Below are the code and all the weights of a small trained network. Each question names an input and a target symbol and asks about switching units off, where a switched-off unit gives its printed mean instead of its output.

import numpy as np


def w(rows, s, z=0):
    codes = np.array(rows[::2]) - 128.0
    scale = np.full(codes.shape[1], s)
    scale[-1] = z or s
    return codes * scale


def norm(h):
    return h / np.sqrt((h * h).mean(-1, keepdims=True) + 1e-5)


def f(y):
    return y / 2 * (1 + np.tanh(0.7978845608 * (y + 0.044715 * y**3)))


def softmax(a):
    e = np.exp(a - a.max(-1, keepdims=True))
    return e / e.sum(-1, keepdims=True)


def log_softmax(a):
    a = a - a.max(-1, keepdims=True)
    return a - np.log(np.exp(a).sum(-1, keepdims=True))


def net(x, mask):
    ids = ['αδεζθμξπφψω'.index(c) for c in x.split()]
    T = len(ids)
    res = E[ids] + P[:T]
    r = norm(res)
    for j in range(2):
        rows = slice(3 * j, 3 * j + 3)
        q, k, v = (r @ M[0][rows].T for M in (Q, K, V))
        z = softmax(np.where(np.tri(T) > 0, q @ k.T / 3**0.5, -1e9)) @ v
        o = O[0][rows]
        res = res + np.where(mask[j], z, o[:, -1]) @ o[:, :-1]
    y = f(norm(res) @ A[0][:, :-1].T + A[0][:, -1])
    res = res + np.where(mask[2:14], y, B[0][:, -1]) @ B[0][:, :-1]
    return log_softmax(norm(res)[-1] @ U[:, :-1].T + U[:, -1])


Q, K, V, O, A, B = {}, {}, {}, {}, {}, {}
E = w([
[131,114,169,110,104,133,196],'α',
[76,126,186,80,130,155,114],'δ',
[163,172,160,101,148,181,122],'ε',
[146,130,75,91,84,145,162],'ζ',
[84,120,183,133,191,139,147],'θ',
[139,105,112,76,174,118,118],'μ',
[102,108,87,105,175,145,170],'ξ',
[177,101,129,158,157,173,178],'π',
[137,5,154,177,47,129,117],'φ',
[90,141,162,143,97,187,178],'ψ',
[183,110,93,113,150,96,148],'ω',
],0.032)
P = w([
[157,2,147,154,121,184,99],'0',
[170,43,153,137,126,166,140],'1',
[161,69,160,128,123,155,158],'2',
[158,90,163,117,127,144,162],'3',
[153,110,157,114,131,131,163],'4',
[149,125,148,104,132,124,176],'5',
[146,144,144,97,132,114,177],'6',
[142,158,139,94,140,99,184],'7',
[138,177,134,91,146,89,188],'8',
[129,193,134,83,150,79,186],'9',
[117,212,135,85,148,59,182],'10',
[128,222,129,63,157,66,221],'11',
],0.014)
Q[0] = w([
[129,164,162,205,97,103,7],'h0',
[48,52,42,173,104,98,93],'h0',
[140,186,27,123,151,168,93],'h0',
[176,223,188,22,225,207,167],'h1',
[31,98,94,156,118,29,75],'h1',
[127,187,171,155,95,101,126],'h1',
],0.014)
K[0] = w([
[145,11,124,174,97,156,68],'h0',
[180,79,155,137,138,220,128],'h0',
[110,59,166,139,109,150,154],'h0',
[157,249,126,87,192,215,111],'h1',
[93,48,117,157,99,94,87],'h1',
[136,178,110,174,100,118,91],'h1',
],0.018)
V[0] = w([
[250,140,156,202,123,96,143],'h0',
[187,224,205,64,151,192,53],'h0',
[186,125,15,108,123,177,55],'h0',
[183,169,118,181,84,163,149],'h1',
[175,79,99,151,88,25,146],'h1',
[35,127,189,187,37,109,114],'h1',
],0.014)
O[0] = w([
[146,148,87,194,142,40,31,150],'h0',
[163,55,90,29,206,181,3,113],'h0',
[22,145,77,89,114,109,63,44],'h0',
[162,200,122,206,89,200,178,152],'h1',
[186,71,163,155,84,75,160,17],'h1',
[100,155,217,140,66,101,123,1],'h1',
],0.013,0.0094)
A[0] = w([
[166,98,165,128,124,45,208,75],'n0',
[164,164,121,191,74,150,186,125],'n1',
[224,121,139,144,26,160,124,38],'n2',
[232,110,93,159,178,172,139,1],'n3',
[141,106,64,61,56,60,154,153],'n4',
[90,180,247,141,164,38,144,144],'n5',
[208,150,175,1,80,142,164,124],'n6',
[173,148,70,113,117,57,138,72],'n7',
[100,186,48,107,140,105,111,66],'n8',
[151,161,136,63,136,116,191,185],'n9',
[192,148,98,145,152,25,113,73],'n10',
[140,46,204,129,119,165,55,207],'n11',
],0.014,0.007)
B[0] = w([
[69,98,100,20,172,41,143,197],'n0',
[211,151,99,89,123,190,63,246],'n1',
[37,109,90,89,34,115,97,160],'n2',
[207,109,99,79,136,197,123,210],'n3',
[159,188,136,73,147,139,39,183],'n4',
[177,115,174,48,230,202,153,184],'n5',
[73,171,127,89,194,217,79,209],'n6',
[131,229,154,116,156,168,115,162],'n7',
[35,84,127,151,140,149,127,168],'n8',
[151,198,100,133,170,190,157,254],'n9',
[107,195,229,105,193,179,172,169],'n10',
[92,84,78,253,33,57,91,177],'n11',
],0.013,0.0096)
U = w([
[254,105,103,226,116,140,130,151],'α',
[125,46,219,156,201,143,155,125],'δ',
[137,36,49,55,178,97,32,54],'ε',
[20,123,58,109,110,81,242,139],'ζ',
[220,95,180,2,84,127,157,108],'θ',
[12,103,183,64,106,197,69,71],'μ',
[109,184,230,148,44,208,134,118],'ξ',
[124,111,147,139,68,83,151,254],'π',
[116,205,85,30,38,141,56,91],'φ',
[180,197,156,132,166,55,72,170],'ψ',
[61,145,67,227,146,107,116,146],'ω',
],0.0093,0.0081)

Each question gives the input, a string of symbols that net reads in full, and the target symbol t.
The units are the heads (3 rows each of Q, K, V and O) and the neurons (one row each of A and B). Each row of codes is followed by its name. A weight is (code - 128) times the scale printed after its matrix; where a second scale follows, it is the last column's (O, A, B and U).
mask holds one flag per unit, heads first, then neurons. A switched-off unit (its flag False) gives its mean, the last column of its rows in O or B, instead of its output. The means were averaged over made-up inputs and are rounded, as every weight is.
A unit's drop is (log p(t) with every unit on - log p(t) with that unit switched off) / (log p(t) with every unit on - log p(t) with every unit switched off).
The circuit of an input: a set's keep is (log p(t) with only the set's units on - log p(t) with every unit switched off) / (log p(t) with every unit on - log p(t) with every unit switched off). Starting from the 12 units with the biggest drops (on a tie, the unit counted first), units are removed one at a time, each time the one whose removal leaves the highest keep (on an exact tie, the one counted first), for as long as the keep stays at least 0.8.
units of the circuit, in order: the units of the circuit, biggest drop first
most important unit: the unit with the biggest drop
which heads matter: for each layer, one digit per head in row order, 1 if its drop is at least 0.15 and else 0, layers parted by /
input ξ π δ ω ε ω ω ω ζ α ω δ, target ω: which heads matter => 11
input α α μ α φ ω ζ ζ ω φ ε δ, target ε: which heads matter => 10
input φ α ω ζ φ ζ ω ω ω α, target ψ: which heads matter => 11
input ω ω θ α ω α, target ψ: units of the circuit, in order => (h0)
input ζ ω α ζ δ α φ α θ, target δ: which heads matter => 01
input α ζ α π ω, target ψ: units of the circuit, in order => (h0, n10)
input ξ μ α δ, target μ: units of the circuit, in order => (h1, n11)
input α π π ζ α δ φ, target π: which heads matter => 01
input α ξ ε, target ξ: which heads matter => 10
input ψ θ θ μ δ, target μ: units of the circuit, in order => (h1, n11, n1)
input ψ ζ α θ φ ω, target ψ: which heads matter => 10
input ω α ω μ ξ α ε δ, target ε: which heads matter => 10
input θ ω ε ζ θ ω α θ, target α: which heads matter => 11
input θ θ α ψ π ε φ ω α, target ω: units of the circuit, in order => (h1, h0, n8)
input ω α ε α, target ε: units of the circuit, in order => (h0)
input π δ μ α α ξ ε μ α ζ ψ, target ζ: which heads matter => 11
input α ω ω ε, target ω: which heads matter => 11
input α α α α φ μ ω ψ ω α ξ ξ, target ζ: units of the circuit, in order => (h0, h1, n1)
input π ζ ε ω δ ω ω ω α ω, target α: units of the circuit, in order => (h1, h0, n0)
input α α μ μ α, target ε: most important unit => h1
input π μ ζ, target φ: units of the circuit, in order => (n4, h0)
